Here is a tiny trained network, its code and every weight. The questions are about switching its units off for an input and a class, where a switched-off unit gives its printed mean instead of its output.

import numpy as np


def w(rows, s, z=0):
    codes = np.array(rows[::2]) - 128.0
    scale = np.full(codes.shape[1], s)
    scale[-1] = z or s
    return codes * scale


def norm(h):
    return h / np.sqrt((h * h).mean(-1, keepdims=True) + 1e-5)


def f(y):
    return np.maximum(y, 0)


def log_softmax(a):
    a = a - a.max(-1, keepdims=True)
    return a - np.log(np.exp(a).sum(-1, keepdims=True))


def net(x, mask):
    res = np.array(x, float).reshape(1, 8) / 4 @ E
    u = 0
    for l in range(3):
        y = f(norm(res) @ A[l][:, :-1].T + A[l][:, -1])
        res = res + np.where(mask[u : u + 4], y, B[l][:, -1]) @ B[l][:, :-1]
        u += 4
    return log_softmax(norm(res)[-1] @ U[:, :-1].T + U[:, -1])


A, B = {}, {}
E = w([
[156,84,115,107,79,93,242,94,175,174,51,168],'x0',
[209,104,217,79,191,71,86,133,104,163,68,184],'x1',
[85,52,54,162,170,126,104,237,102,196,133,74],'x2',
[139,191,199,109,69,96,105,98,130,6,108,68],'x3',
[184,137,63,88,179,98,213,96,162,60,158,46],'x4',
[81,131,56,163,10,131,114,141,152,82,167,229],'x5',
[39,194,184,68,175,132,112,150,163,216,110,118],'x6',
[184,37,110,254,198,206,171,241,68,149,230,97],'x7',
],0.0072)
A[0] = w([
[129,145,183,117,218,121,91,149,104,123,129,2,1],'0.n1',
[53,160,132,158,88,153,74,158,105,105,171,111,62],'0.n2',
[203,96,159,176,193,142,124,146,108,88,184,100,101],'0.n3',
[177,73,82,188,106,137,192,150,116,64,185,47,36],'0.n4',
],0.019,0.0047)
B[0] = w([
[144,136,140,30,204,187,31,183,185,127,90,7,234],'0.n1',
[122,112,121,156,97,123,71,120,135,109,171,135,197],'0.n2',
[222,175,147,120,151,188,127,123,38,139,190,195,223],'0.n3',
[110,94,65,188,88,139,210,128,130,88,43,107,248],'0.n4',
],0.014,0.017)
A[1] = w([
[145,163,191,81,105,80,140,69,154,70,95,133,99],'1.n1',
[105,135,95,105,169,88,205,93,158,129,202,66,2],'1.n2',
[114,62,136,134,171,109,115,181,105,250,128,157,136],'1.n3',
[112,156,174,124,158,90,149,151,117,108,168,156,55],'1.n4',
],0.023,0.0023)
B[1] = w([
[164,175,217,54,45,127,142,41,95,87,46,125,254],'1.n1',
[129,180,9,97,189,190,128,102,144,175,192,212,167],'1.n2',
[94,23,200,180,207,22,165,146,169,153,130,155,225],'1.n3',
[145,142,104,81,112,111,71,110,191,127,88,142,136],'1.n4',
],0.012,0.0089)
A[2] = w([
[48,127,90,177,108,144,199,179,119,86,92,46,108],'2.n1',
[90,165,135,67,208,114,71,165,144,151,115,10,46],'2.n2',
[95,227,39,142,149,111,154,146,134,138,210,99,43],'2.n3',
[7,180,143,185,60,117,15,144,155,119,200,131,6],'2.n4',
],0.019,0.0024)
B[2] = w([
[105,94,90,119,84,46,135,108,169,129,76,70,204],'2.n1',
[153,113,156,118,154,155,69,141,237,112,114,47,254],'2.n2',
[80,142,98,127,166,192,160,145,151,169,135,173,150],'2.n3',
[79,189,131,114,44,86,83,157,75,133,249,136,193],'2.n4',
],0.015,0.02)
U = w([
[140,87,5,188,82,115,220,124,114,86,79,95,128],'0',
[164,133,128,86,172,162,67,150,189,115,128,41,196],'1',
[79,157,107,136,61,75,89,128,106,121,222,149,210],'2',
[96,159,51,102,166,145,172,97,163,161,146,187,6],'3',
[212,135,116,165,163,169,161,149,26,114,173,177,108],'4',
[108,60,166,164,193,39,157,136,154,169,130,177,116],'5',
[140,185,179,62,90,89,146,49,123,107,85,167,157],'6',
],0.014,0.0028)

Each question gives the input, the list of numbers given to net, and the class t.
The units are the neurons (one row each of A and B). Each row of codes is followed by its name. A weight is (code - 128) times the scale printed after its matrix; where a second scale follows, it is the last column's (A, B and U).
mask holds one flag per neuron, layer by layer. A switched-off neuron (its flag False) gives its mean, the last column of its row in B, instead of its output. The means were averaged over made-up inputs and are rounded, as every weight is.
A unit's drop is (log p(t) with every unit on - log p(t) with that unit switched off) / (log p(t) with every unit on - log p(t) with every unit switched off).
The circuit of an input: a set's keep is (log p(t) with only the set's units on - log p(t) with every unit switched off) / (log p(t) with every unit on - log p(t) with every unit switched off). Starting from all 12 units, units are removed one at a time, each time the one whose removal leaves the highest keep (on an exact tie, the one counted first), for as long as the keep stays at least 0.8.
units of the circuit, in order: the units of the circuit, biggest drop first
k most important neurons of layer l: the k neurons of layer l with the biggest drops, biggest first
drop of u: that unit's drop, to one decimal
input [-1,-7,-6,-1,3,-1,2,-6], class 6: units of the circuit, in order -> 0.n1
input [8,0,1,-4,-3,-2,7,-7], class 5: units of the circuit, in order -> 1.n3; 0.n1; 0.n4
input [-6,4,1,-4,7,7,5,2], class 4: units of the circuit, in order -> 0.n1; 2.n2; 2.n1
input [-3,-5,2,-2,5,7,7,0], class 2: units of the circuit, in order -> 0.n2; 2.n4
input [7,-1,-4,1,-5,5,-1,2], class 6: units of the circuit, in order -> 0.n4; 0.n1; 0.n2
input [-5,5,-1,-1,-3,7,4,-6], class 2: units of the circuit, in order -> 0.n2; 0.n1
input [1,-5,1,-8,-2,-1,6,-1], class 5: units of the circuit, in order -> 1.n3; 0.n1
input [-1,7,-8,0,-4,7,7,8], class 5: units of the circuit, in order -> 0.n4; 1.n3; 0.n1
input [7,-8,-4,8,-4,-2,7,5], class 2: 2 most important neurons of layer 0 -> 0.n1; 0.n2
input [-1,-2,3,7,-4,1,7,-2], class 2: units of the circuit, in order -> 2.n4; 0.n2
input [3,4,2,-4,2,-8,-3,7], class 4: 2 most important neurons of layer 0 -> 0.n3; 0.n4
input [7,-6,2,-2,-3,-4,-3,-7], class 6: units of the circuit, in order -> 0.n1; 0.n4
input [1,0,3,7,-1,5,-6,-6], class 6: 2 most important neurons of layer 0 -> 0.n4; 0.n1
input [4,3,6,-1,-7,2,8,-1], class 5: units of the circuit, in order -> 1.n3
input [-1,3,-6,2,-1,-7,-6,7], class 4: drop of 0.n3 -> 1.2
input [-4,-5,-6,-4,5,4,-2,5], class 0: drop of 0.n4 -> 1.0
input [2,5,0,8,1,2,1,-4], class 6: drop of 2.n1 -> 0.0
